Below are the code and all the weights of a small trained network. Each question names an input and a class and asks about switching units off, where a switched-off unit gives its printed mean instead of its output.

import numpy as np


def w(rows, s, z=0):
    codes = np.array(rows[::2]) - 128.0
    scale = np.full(codes.shape[1], s)
    scale[-1] = z or s
    return codes * scale


def norm(h):
    return h / np.sqrt((h * h).mean(-1, keepdims=True) + 1e-5)


def f(y):
    return np.maximum(y, 0)


def log_softmax(a):
    a = a - a.max(-1, keepdims=True)
    return a - np.log(np.exp(a).sum(-1, keepdims=True))


def net(x, mask):
    res = np.array(x, float).reshape(1, 6) / 4 @ E
    u = 0
    for l in range(2):
        y = f(norm(res) @ A[l][:, :-1].T + A[l][:, -1])
        res = res + np.where(mask[u : u + 10], y, B[l][:, -1]) @ B[l][:, :-1]
        u += 10
    return log_softmax(norm(res)[-1] @ U[:, :-1].T + U[:, -1])


A, B = {}, {}
E = w([
[126,121,131,127,123,122,137,125,136,129,134,134],'x0',
[87,141,104,137,23,203,104,23,112,82,167,101],'x1',
[121,131,137,122,132,125,131,127,114,121,120,134],'x2',
[123,94,99,95,139,164,130,81,202,151,5,127],'x3',
[253,88,131,116,105,170,185,145,75,93,111,130],'x4',
[126,124,127,129,127,124,134,122,127,130,131,134],'x5',
],0.0049)
A[0] = w([
[215,105,147,106,140,186,188,95,97,91,139,78,62],'L0N0',
[88,118,140,107,183,38,103,173,157,159,122,117,143],'L0N1',
[122,97,90,100,134,162,129,57,174,136,26,123,47],'L0N2',
[145,89,90,51,192,122,139,100,194,165,3,130,90],'L0N3',
[92,119,146,88,126,131,158,132,113,108,131,169,132],'L0N4',
[179,131,121,126,118,153,167,128,149,137,106,111,58],'L0N5',
[163,138,149,124,114,135,140,120,112,136,64,119,5],'L0N6',
[222,86,117,93,121,160,164,169,98,122,122,168,98],'L0N7',
[149,145,116,141,111,104,136,119,74,125,154,129,134],'L0N8',
[145,167,148,139,168,69,164,167,110,140,133,135,126],'L0N9',
],0.005,0.0032)
B[0] = w([
[62,72,44,127,89,131,133,143,67,175,131,241,200],'L0N0',
[136,83,75,104,109,159,105,144,84,119,131,239,217],'L0N1',
[156,102,114,23,142,81,76,66,122,124,165,116,213],'L0N2',
[80,151,164,253,126,179,180,204,140,111,123,138,254],'L0N3',
[154,128,85,175,91,109,79,156,152,157,110,80,134],'L0N4',
[176,156,157,134,120,113,97,112,88,107,93,202,154],'L0N5',
[206,133,107,146,95,145,149,89,153,149,140,173,142],'L0N6',
[160,169,184,117,170,94,165,111,188,129,132,30,210],'L0N7',
[88,95,148,146,140,123,93,179,156,138,83,93,172],'L0N8',
[159,105,82,94,159,103,93,86,184,139,125,123,189],'L0N9',
],0.0048,0.0062)
A[1] = w([
[133,114,115,2,113,167,105,59,157,150,93,100,7],'L1N0',
[151,113,139,104,80,146,178,131,92,116,141,75,132],'L1N1',
[71,186,178,132,108,128,100,78,147,130,139,76,38],'L1N2',
[195,110,218,114,170,89,175,120,163,114,123,54,165],'L1N3',
[56,159,126,121,116,127,107,67,162,106,154,69,62],'L1N4',
[107,117,107,154,155,145,70,141,156,99,134,118,160],'L1N5',
[131,103,178,131,165,101,148,169,148,186,100,132,245],'L1N6',
[182,132,71,53,193,42,99,188,124,144,153,148,67],'L1N7',
[104,133,112,112,136,144,155,115,143,142,84,122,171],'L1N8',
[112,129,87,146,59,183,120,108,69,97,152,118,84],'L1N9',
],0.0063,0.0011)
B[1] = w([
[161,110,103,47,106,90,56,63,101,32,78,193,192],'L1N0',
[35,110,147,83,169,160,118,157,197,171,141,130,188],'L1N1',
[239,139,149,159,193,57,163,123,143,133,122,78,187],'L1N2',
[156,169,77,111,50,139,127,170,50,58,105,3,197],'L1N3',
[233,197,161,168,188,112,130,156,137,129,93,40,210],'L1N4',
[88,144,188,107,183,97,136,103,141,145,153,165,195],'L1N5',
[96,214,113,163,109,174,129,144,131,97,154,92,236],'L1N6',
[123,95,131,62,93,124,90,12,98,162,167,119,253],'L1N7',
[130,109,94,123,117,172,119,142,162,97,125,134,176],'L1N8',
[59,87,167,175,104,112,189,197,125,181,139,162,236],'L1N9',
],0.0054,0.0052)
U = w([
[102,117,101,74,168,88,47,53,98,196,210,194,147],'0',
[131,194,201,217,182,58,163,153,140,175,170,61,111],'1',
[10,164,103,172,201,189,118,181,204,146,93,195,168],'2',
[174,164,153,111,177,81,49,43,189,71,66,86,2],'3',
[168,149,77,36,93,126,124,131,51,127,182,21,177],'4',
[27,63,160,152,70,173,187,204,101,184,177,119,172],'5',
[199,169,82,188,119,204,188,201,138,87,57,83,107],'6',
[125,57,88,71,46,163,131,71,102,80,79,202,125],'7',
],0.013,0.00094)

Each question gives the input, the list of numbers given to net, and the class t.
The units are the neurons (one row each of A and B). Each row of codes is followed by its name. A weight is (code - 128) times the scale printed after its matrix; where a second scale follows, it is the last column's (A, B and U).
mask holds one flag per neuron, layer by layer. A switched-off neuron (its flag False) gives its mean, the last column of its row in B, instead of its output. The means were averaged over made-up inputs and are rounded, as every weight is.
A unit's drop is (log p(t) with every unit on - log p(t) with that unit switched off) / (log p(t) with every unit on - log p(t) with every unit switched off).
The circuit of an input: a set's keep is (log p(t) with only the set's units on - log p(t) with every unit switched off) / (log p(t) with every unit on - log p(t) with every unit switched off). Starting from the 12 units with the biggest drops (on a tie, the unit counted first), units are removed one at a time, each time the one whose removal leaves the highest keep (on an exact tie, the one counted first), for as long as the keep stays at least 0.8.
units of the circuit, in order: the units of the circuit, biggest drop first
unit that matters most: the unit with the biggest drop
k most important neurons: the k neurons with the biggest drops, biggest first
k most important neurons of layer l: the k neurons of layer l with the biggest drops, biggest first
drop when u is switched off: that unit's drop, to one decimal
input [0,8,-8,-1,1,0], class 5: units of the circuit, in order => L1N9
input [7,3,8,0,-1,2], class 1: 2 most important neurons of layer 0 => L0N2; L0N9
input [-5,-4,3,2,1,0], class 6: units of the circuit, in order => L0N3; L0N0; L1N3
input [0,5,-6,-3,0,2], class 1: 2 most important neurons => L0N1; L1N4
input [8,8,-4,0,4,-8], class 5: 3 most important neurons => L1N9; L0N2; L0N9
input [-7,-4,-8,0,2,-8], class 4: 2 most important neurons => L1N7; L0N9
input [-4,-1,8,7,0,-3], class 2: 2 most important neurons of layer 0 => L0N3; L0N7
input [8,0,3,7,6,1], class 6: 2 most important neurons of layer 1 => L1N7; L1N3
input [8,-8,-7,-5,1,4], class 4: 2 most important neurons => L0N0; L1N3
input [-8,-5,3,8,1,-6], class 6: 2 most important neurons => L0N3; L0N0
input [-8,8,5,-6,0,-2], class 1: 2 most important neurons of layer 1 => L1N4; L1N2
input [-6,-8,6,-5,0,8], class 0: 2 most important neurons => L0N1; L1N7
input [4,5,4,3,-1,-5], class 3: 2 most important neurons => L1N4; L0N1
input [-2,-1,-1,-3,-6,-3], class 0: units of the circuit, in order => L0N3
input [8,2,-6,4,-3,4], class 3: 2 most important neurons => L0N2; L1N0
input [8,7,-8,-6,1,8], class 5: 2 most important neurons of layer 1 => L1N9; L1N1
input [5,0,3,-8,-3,-8], class 0: 3 most important neurons of layer 0 => L0N3; L0N7; L0N9
input [1,-7,-1,-8,1,4], class 4: 2 most important neurons => L0N0; L1N3
input [-8,-5,2,-8,0,-8], class 0: 2 most important neurons of layer 0 => L0N1; L0N7
input [6,-8,1,-3,8,4], class 4: unit that matters most => L1N7
input [1,-6,-2,-7,2,8], class 4: 2 most important neurons => L1N3; L0N0
input [-7,-8,-1,-2,0,-4], class 0: 2 most important neurons => L0N1; L1N7
input [8,-3,-3,-2,8,8], class 4: 2 most important neurons of layer 0 => L0N7; L0N3
input [-2,-3,0,-1,5,4], class 4: 2 most important neurons of layer 0 => L0N7; L0N3
input [-5,3,-3,2,-2,-8], class 3: drop when L1N0 is switched off => 0.3
